Below are the code and all the weights of a small trained network. Each question names an input and a class and asks about switching units off, where a switched-off unit gives its printed mean instead of its output.

import numpy as np


def w(rows, s, z=0):
    codes = np.array(rows[::2]) - 128.0
    scale = np.full(codes.shape[1], s)
    scale[-1] = z or s
    return codes * scale


def f(y):
    return np.maximum(y, 0)


def log_softmax(a):
    a = a - a.max(-1, keepdims=True)
    return a - np.log(np.exp(a).sum(-1, keepdims=True))


def net(x, mask):
    res = np.array(x, float).reshape(1, 4) / 4 @ E
    y = f(res @ A[0][:, :-1].T + A[0][:, -1])
    res = res + np.where(mask, y, B[0][:, -1]) @ B[0][:, :-1]
    return log_softmax(res[-1] @ U[:, :-1].T + U[:, -1])


A, B = {}, {}
E = w([
[127,127,126],'x0',
[167,1,47],'x1',
[218,175,169],'x2',
[129,129,129],'x3',
],0.0084)
A[0] = w([
[163,112,109,254],'n0',
[71,86,87,129],'n1',
[12,120,42,84],'n2',
[254,145,93,104],'n3',
[231,13,26,106],'n4',
[224,142,126,74],'n5',
],0.0099,0.008)
B[0] = w([
[88,71,4,246],'n0',
[195,104,116,182],'n1',
[189,98,200,182],'n2',
[150,56,170,175],'n3',
[116,237,179,255],'n4',
[136,81,208,153],'n5',
],0.02,0.0085)
U = w([
[105,127,70,253],'0',
[62,255,155,75],'1',
[174,48,171,6],'2',
[87,125,62,162],'3',
],0.0089,0.0058)

Each question gives the input, the list of numbers given to net, and the class t.
The units are the neurons (one row each of A and B). Each row of codes is followed by its name. A weight is (code - 128) times the scale printed after its matrix; where a second scale follows, it is the last column's (A, B and U).
mask holds one flag per neuron, in row order. A switched-off neuron (its flag False) gives its mean, the last column of its row in B, instead of its output. The means were averaged over made-up inputs and are rounded, as every weight is.
A unit's drop is (log p(t) with every unit on - log p(t) with that unit switched off) / (log p(t) with every unit on - log p(t) with every unit switched off).
most important unit: the unit with the biggest drop
k most important neurons: the k neurons with the biggest drops, biggest first
drop when u is switched off: that unit's drop, to one decimal
input [0,-3,-5,-4], class 2: most important unit -> n4
input [4,-5,-7,6], class 2: 2 most important neurons -> (n4 n2)
input [-5,-1,7,-6], class 2: 2 most important neurons -> (n3 n5)
input [-3,7,-5,-4], class 1: 2 most important neurons -> (n4 n3)
input [-3,-3,-5,-5], class 2: 2 most important neurons -> (n4 n2)
input [4,-1,8,-6], class 2: 2 most important neurons -> (n3 n5)
input [-2,-6,5,8], class 3: 2 most important neurons -> (n4 n2)
input [4,-4,6,-5], class 2: 3 most important neurons -> (n4 n5 n3)
input [1,-1,-6,6], class 2: 2 most important neurons -> (n2 n4)
input [3,6,5,-4], class 1: 2 most important neurons -> (n4 n1)
input [-4,6,-6,2], class 1: 2 most important neurons -> (n4 n3)
input [4,6,-7,4], class 2: 2 most important neurons -> (n2 n1)
input [-3,4,2,4], class 1: 2 most important neurons -> (n4 n1)
input [-2,3,-6,-2], class 2: most important neuron -> (n2)
input [-2,7,5,-6], class 1: drop when n2 is switched off -> 0.0
input [-1,7,-1,-4], class 1: drop when n4 is switched off -> 1.5
input [-4,8,8,-6], class 1: drop when n4 is switched off -> 2.7
input [-3,5,-3,1], class 1: drop when n4 is switched off -> 1.5
